Below are the code and all the weights of a small trained network. Each question names an input and a class and asks about switching units off, where a switched-off unit gives its printed mean instead of its output.

import numpy as np


def w(rows, s, z=0):
    codes = np.array(rows[::2]) - 128.0
    scale = np.full(codes.shape[1], s)
    scale[-1] = z or s
    return codes * scale


def f(y):
    return np.maximum(y, 0)


def log_softmax(a):
    a = a - a.max(-1, keepdims=True)
    return a - np.log(np.exp(a).sum(-1, keepdims=True))


def net(x, mask):
    res = np.array(x, float).reshape(1, 8) / 4 @ E
    y = f(res @ A[0][:, :-1].T + A[0][:, -1])
    res = res + np.where(mask, y, B[0][:, -1]) @ B[0][:, :-1]
    return log_softmax(res[-1] @ U[:, :-1].T + U[:, -1])


A, B = {}, {}
E = w([
[123,222,68,61,28,52,191,58,219,195],'x0',
[123,216,142,204,153,20,93,75,3,182],'x1',
[23,144,171,195,76,116,14,57,200,48],'x2',
[158,130,152,117,124,108,98,142,146,139],'x3',
[205,125,200,175,201,73,216,33,152,46],'x4',
[125,28,55,215,240,69,84,113,206,223],'x5',
[46,191,175,158,174,55,209,248,184,122],'x6',
[136,128,135,129,129,127,121,131,135,132],'x7',
],0.0068)
A[0] = w([
[124,95,58,174,180,86,102,87,127,176,31],'neuron 1',
[137,42,144,166,177,154,109,169,122,69,135],'neuron 2',
[135,57,113,94,100,154,80,43,133,133,87],'neuron 3',
[96,175,148,148,169,97,138,184,167,106,155],'neuron 4',
[178,124,88,116,169,151,149,171,90,205,58],'neuron 5',
[59,146,195,152,113,107,69,67,110,137,19],'neuron 6',
[154,115,99,71,62,138,176,122,255,122,137],'neuron 7',
[112,27,107,128,139,131,114,156,199,172,169],'neuron 8',
[129,56,140,83,152,220,140,180,204,73,163],'neuron 9',
[138,139,67,145,131,101,134,94,186,180,134],'neuron 10',
[176,95,113,126,88,146,96,76,98,135,35],'neuron 11',
[235,118,84,127,94,136,212,175,81,146,74],'neuron 12',
[106,176,108,120,87,60,165,61,128,159,94],'neuron 13',
[52,162,178,157,155,93,192,207,178,124,76],'neuron 14',
[192,143,156,152,179,67,194,35,136,87,79],'neuron 15',
[71,130,121,170,71,126,45,126,141,119,98],'neuron 16',
[158,122,131,124,121,149,71,34,85,149,54],'neuron 17',
[175,124,112,98,156,124,185,197,82,195,27],'neuron 18',
[90,161,65,80,69,206,77,203,127,160,145],'neuron 19',
[64,128,150,178,105,138,89,101,179,90,34],'neuron 20',
[182,93,77,141,141,92,155,158,115,159,119],'neuron 21',
[158,206,213,80,6,163,160,144,76,66,167],'neuron 22',
[207,126,104,121,125,171,75,35,93,126,134],'neuron 23',
[57,147,183,135,141,67,161,194,134,137,36],'neuron 24',
[97,131,122,135,133,180,107,100,213,79,98],'neuron 25',
[143,76,130,89,84,139,99,54,87,169,3],'neuron 26',
[195,116,153,133,161,156,198,88,204,76,248],'neuron 27',
[80,159,119,138,104,113,77,150,50,208,113],'neuron 28',
[209,145,176,174,168,105,174,36,130,59,105],'neuron 29',
[128,60,72,134,169,87,111,106,201,157,27],'neuron 30',
[143,204,143,188,163,11,97,68,4,164,51],'neuron 31',
[127,200,94,88,85,46,159,35,172,180,72],'neuron 32',
[184,87,110,82,130,186,102,61,120,120,108],'neuron 33',
[107,121,52,92,97,165,76,198,134,197,221],'neuron 34',
[73,117,124,175,135,112,63,79,189,103,76],'neuron 35',
[82,148,137,158,73,107,84,120,157,43,85],'neuron 36',
[137,80,185,206,169,153,82,173,21,62,135],'neuron 37',
[123,81,96,219,178,103,114,128,181,204,136],'neuron 38',
[118,68,204,170,166,127,103,146,54,125,16],'neuron 39',
],0.0082,0.0025)
B[0] = w([
[112,148,209,174,82,156,169,135,95,93,187],'neuron 1',
[179,98,75,141,140,136,100,145,68,182,190],'neuron 2',
[111,123,127,130,144,91,202,167,195,181,181],'neuron 3',
[91,106,137,144,173,104,191,167,187,191,172],'neuron 4',
[164,191,138,87,183,199,125,65,129,77,181],'neuron 5',
[180,170,147,65,169,139,125,79,113,145,178],'neuron 6',
[141,57,75,92,106,138,72,130,10,216,197],'neuron 7',
[95,123,191,166,74,77,146,108,80,94,185],'neuron 8',
[83,57,118,69,91,73,115,85,17,214,196],'neuron 9',
[150,119,109,185,79,137,106,151,53,140,178],'neuron 10',
[88,173,126,128,189,169,200,175,212,165,168],'neuron 11',
[186,202,156,37,173,143,135,56,133,69,190],'neuron 12',
[193,98,62,166,114,169,94,149,77,183,192],'neuron 13',
[105,116,98,134,181,85,219,178,213,197,183],'neuron 14',
[105,100,72,160,147,116,54,155,175,23,202],'neuron 15',
[180,177,133,82,185,176,108,77,180,75,184],'neuron 16',
[94,142,136,122,164,101,198,158,191,186,182],'neuron 17',
[201,204,112,52,208,181,157,43,166,101,184],'neuron 18',
[90,93,133,169,138,80,64,131,163,22,209],'neuron 19',
[190,183,138,69,184,138,139,55,161,127,175],'neuron 20',
[142,182,164,104,158,180,149,71,117,94,169],'neuron 21',
[135,160,212,250,34,138,188,127,72,108,244],'neuron 22',
[66,129,126,144,144,104,220,196,187,180,200],'neuron 23',
[119,134,87,149,162,114,204,160,207,190,173],'neuron 24',
[124,138,131,65,164,148,123,54,91,139,172],'neuron 25',
[96,135,108,170,154,89,187,190,201,171,172],'neuron 26',
[70,75,113,117,134,62,39,121,148,18,195],'neuron 27',
[52,56,122,122,137,42,49,128,141,51,200],'neuron 28',
[84,115,112,144,135,108,47,145,200,39,208],'neuron 29',
[129,176,207,163,68,149,179,133,92,118,179],'neuron 30',
[11,45,166,2,115,17,106,48,16,182,249],'neuron 31',
[200,133,35,179,124,223,55,185,101,196,219],'neuron 32',
[84,145,160,127,166,78,189,168,184,178,183],'neuron 33',
[85,134,79,157,178,100,60,135,171,23,207],'neuron 34',
[212,198,163,75,167,181,145,63,127,102,186],'neuron 35',
[199,160,154,81,188,159,163,59,128,119,183],'neuron 36',
[196,122,61,180,91,185,101,151,103,204,225],'neuron 37',
[138,173,230,192,58,132,143,137,95,88,204],'neuron 38',
[178,112,41,182,132,199,81,161,114,159,184],'neuron 39',
],0.0067,0.013)
U = w([
[212,225,121,34,208,184,150,56,145,99,56],'0',
[71,147,82,149,186,96,235,225,230,218,42],'1',
[63,67,110,53,119,80,97,95,38,183,255],'2',
[207,132,1,199,129,211,46,193,79,210,10],'3',
[74,126,80,162,163,99,35,159,181,15,87],'4',
[129,195,216,220,53,158,196,150,64,80,129],'5',
],0.0089,0.0043)

Each question gives the input, the list of numbers given to net, and the class t.
The units are the neurons (one row each of A and B). Each row of codes is followed by its name. A weight is (code - 128) times the scale printed after its matrix; where a second scale follows, it is the last column's (A, B and U).
mask holds one flag per neuron, in row order. A switched-off neuron (its flag False) gives its mean, the last column of its row in B, instead of its output. The means were averaged over made-up inputs and are rounded, as every weight is.
A unit's drop is (log p(t) with every unit on - log p(t) with that unit switched off) / (log p(t) with every unit on - log p(t) with every unit switched off).
The circuit of an input: a set's keep is (log p(t) with only the set's units on - log p(t) with every unit switched off) / (log p(t) with every unit on - log p(t) with every unit switched off). Starting from the 12 units with the biggest drops (on a tie, the unit counted first), units are removed one at a time, each time the one whose removal leaves the highest keep (on an exact tie, the one counted first), for as long as the keep stays at least 0.8.
units of the circuit, in order: the units of the circuit, biggest drop first
k most important neurons: the k neurons with the biggest drops, biggest first
drop of u: that unit's drop, to one decimal
input [-3,8,3,0,-4,4,6,1], class 2: units of the circuit, in order	(neuron 31)
input [7,5,-8,6,-7,-4,-3,6], class 0: 3 most important neurons	(neuron 12; neuron 18; neuron 5)
input [-5,-6,-1,-1,-4,-5,-5,8], class 2: 2 most important neurons	(neuron 9; neuron 32)
input [6,1,-1,1,0,7,5,-5], class 5: 2 most important neurons	(neuron 38; neuron 30)
input [-5,4,5,-6,6,-6,-3,-1], class 4: 2 most important neurons	(neuron 29; neuron 15)
input [6,7,7,-1,0,4,3,2], class 0: 2 most important neurons	(neuron 35; neuron 16)
input [1,5,-5,3,-7,6,0,-2], class 4: units of the circuit, in order	(neuron 34; neuron 28)
input [1,-7,-4,-6,5,-7,-5,5], class 2: 2 most important neurons	(neuron 9; neuron 7)
input [4,-3,0,1,2,-4,-3,3], class 3: units of the circuit, in order	(neuron 31; neuron 7)
input [-8,6,7,4,-2,-1,-8,-4], class 1: units of the circuit, in order	(neuron 23; neuron 17)
input [-8,-8,4,3,-6,-4,-8,4], class 1: units of the circuit, in order	(neuron 33; neuron 3)
input [-2,7,-2,1,7,-3,4,-6], class 2: 2 most important neurons	(neuron 31; neuron 34)
input [-7,6,-7,-1,2,-2,0,6], class 0: 4 most important neurons	(neuron 18; neuron 12; neuron 32; neuron 5)
input [5,4,3,6,4,7,4,-2], class 5: units of the circuit, in order	(neuron 38)
input [6,7,-7,-6,-7,3,2,2], class 0: 2 most important neurons	(neuron 18; neuron 5)
input [6,-8,6,-1,8,-5,4,7], class 2: 2 most important neurons	(neuron 7; neuron 9)
input [-1,2,1,-4,8,-2,-6,-8], class 4: 3 most important neurons	(neuron 29; neuron 15; neuron 27)
input [-2,8,0,4,-4,0,8,-8], class 1: 4 most important neurons	(neuron 24; neuron 14; neuron 4; neuron 9)
input [-8,-6,2,-6,2,5,5,-7], class 3: drop of neuron 37	0.5
input [-6,-3,-6,6,8,-5,2,-6], class 4: units of the circuit, in order	(neuron 27)
input [-1,-6,-2,2,1,-2,-7,-5], class 1: drop of neuron 23	0.1
input [8,3,2,6,3,-5,-2,-1], class 3: drop of neuron 1	0.0
